[[119 119 117 130]
 [132 128 132 105]]
->
[130 132]

[[111 128 133 130 128]
 [116 123 123 132 134]
 [141 123 119 114 135]
 [100 138 130 129 136]]
->
[128 132 119 138]

[[133 130 119 125 142]
 [130 105 147 121 137]
 [121 132 135 136 113]
 [116 141 144 131 121]
 [131 139 126 129 140]]
->
[142 121 135 141 131]

[[145 104]
 [133 115]
 [138 104]
 [132 139]
 [123 114]]
->
[104 133]

[[136 115 134]
 [105 140 133]
 [126 113 126]]
->
[134 140 126]

[[140 137 106]
 [126 112 144]
 [132 141 110]
 [131 146 110]
 [128 146 110]]
->
[106 112 132]

[[128 101 122]
 [118 119 129]
 [131 130 120]
 [116 123 122]]
->
[122 119 131]

[[117 137 122 127]
 [118 138 137 152]
 [120 125 120 118]
 [131 117 128 126]]
->
[127 137 125 131]
---
[[146 120 122 124 129 142 112 124 133 138 109 129 128 125 145]
 [145 119 122 125 129 141 113 124 132 139 109 130 127 125 146]
 [115 143 133 123 129 123 136 136 125 117 147 124 135 129 105]]
->
[[145 119 122 125 129 141 113 124 132 139 109 130 127 125 146]
 [146 120 122 124 129 142 112 124 133 138 109 129 128 125 145]
 [115 143 133 123 129 123 136 136 125 117 147 124 135 129 105]]

[[138 119 117 129 150 135 108]
 [138 118 117 129 151 136 107]]
->
[[138 118 117 129 151 136 107]
 [138 119 117 129 150 135 108]]

[[115 113 137 126 138 107 141 138 126 129]
 [129 130 120 113 122 139 134 129 122 139]
 [130 136 117 120 119 131 135 130 110 114]
 [123 127 138 147 127 135 128 136 127 126]
 [140 115 128 132 130 118 140 116 139 123]]
->
[[115 113 137 126 138 107 141 138 126 129]
 [140 115 128 132 130 118 140 116 139 123]
 [123 127 138 147 127 135 128 136 127 126]
 [129 130 120 113 122 139 134 129 122 139]
 [130 136 117 120 119 131 135 130 110 114]]

[[137 121]
 [137 130]
 [122 120]
 [113 119]
 [129 135]
 [133 106]
 [123 123]
 [129 115]
 [124 134]
 [140 133]
 [134 128]]
->
[[133 106]
 [129 115]
 [113 119]
 [122 120]
 [137 121]
 [123 123]
 [134 128]
 [137 130]
 [140 133]
 [124 134]
 [129 135]]

[[118 128 131 110 120 126 119 142 139 124 138 133 143]
 [126 127 131 137 133 113 132 114 140 138 134 130 117]
 [115 121 127 141 123 125 134 139 128 127 144 130 148]
 [150 125 128 101 125 149 130 122 115 125 129 130 134]]
->
[[115 121 127 141 123 125 134 139 128 127 144 130 148]
 [150 125 128 101 125 149 130 122 115 125 129 130 134]
 [126 127 131 137 133 113 132 114 140 138 134 130 117]
 [118 128 131 110 120 126 119 142 139 124 138 133 143]]

[[118 134 132 129 128 139 121 150 106 116 125]
 [124 136 126 112 135 141 124 135 131 149 113]
 [125 127 116 121 137 139 112 139 109 148 119]]
->
[[125 127 116 121 137 139 112 139 109 148 119]
 [118 134 132 129 128 139 121 150 106 116 125]
 [124 136 126 112 135 141 124 135 131 149 113]]

[[127 115 130 122 114 140 118 124]
 [134 101 152 141 142 146 124 126]
 [123 146 111 127 132 109 145 130]
 [143 128 129 108 103 130 120 131]]
->
[[134 101 152 141 142 146 124 126]
 [127 115 130 122 114 140 118 124]
 [143 128 129 108 103 130 120 131]
 [123 146 111 127 132 109 145 130]]

[[116 150 142 143 119 112]
 [120 133 131 141 120 119]]
->
[[120 133 131 141 120 119]
 [116 150 142 143 119 112]]

[[120 130 141 133 125 128 136 130 134 140]
 [125 135 124 138 139 120 131 130 132 130]
 [116 121 136 120 130 142 123 130 131 137]
 [144 109 143 119 105 127 139 111 115 122]
 [130 113 124 101 128 143 107 123 130 128]
 [135 131 106 127 120 130 131 132 116 105]
 [133 119 141 126 127 129 129 122 124 132]
 [121 124 138 121 137 126 135 119 137 138]
 [128 125 115 117 131 140 106 134 126 128]]
->
[[144 109 143 119 105 127 139 111 115 122]
 [130 113 124 101 128 143 107 123 130 128]
 [133 119 141 126 127 129 129 122 124 132]
 [116 121 136 120 130 142 123 130 131 137]
 [121 124 138 121 137 126 135 119 137 138]
 [128 125 115 117 131 140 106 134 126 128]
 [120 130 141 133 125 128 136 130 134 140]
 [135 131 106 127 120 130 131 132 116 105]
 [125 135 124 138 139 120 131 130 132 130]]
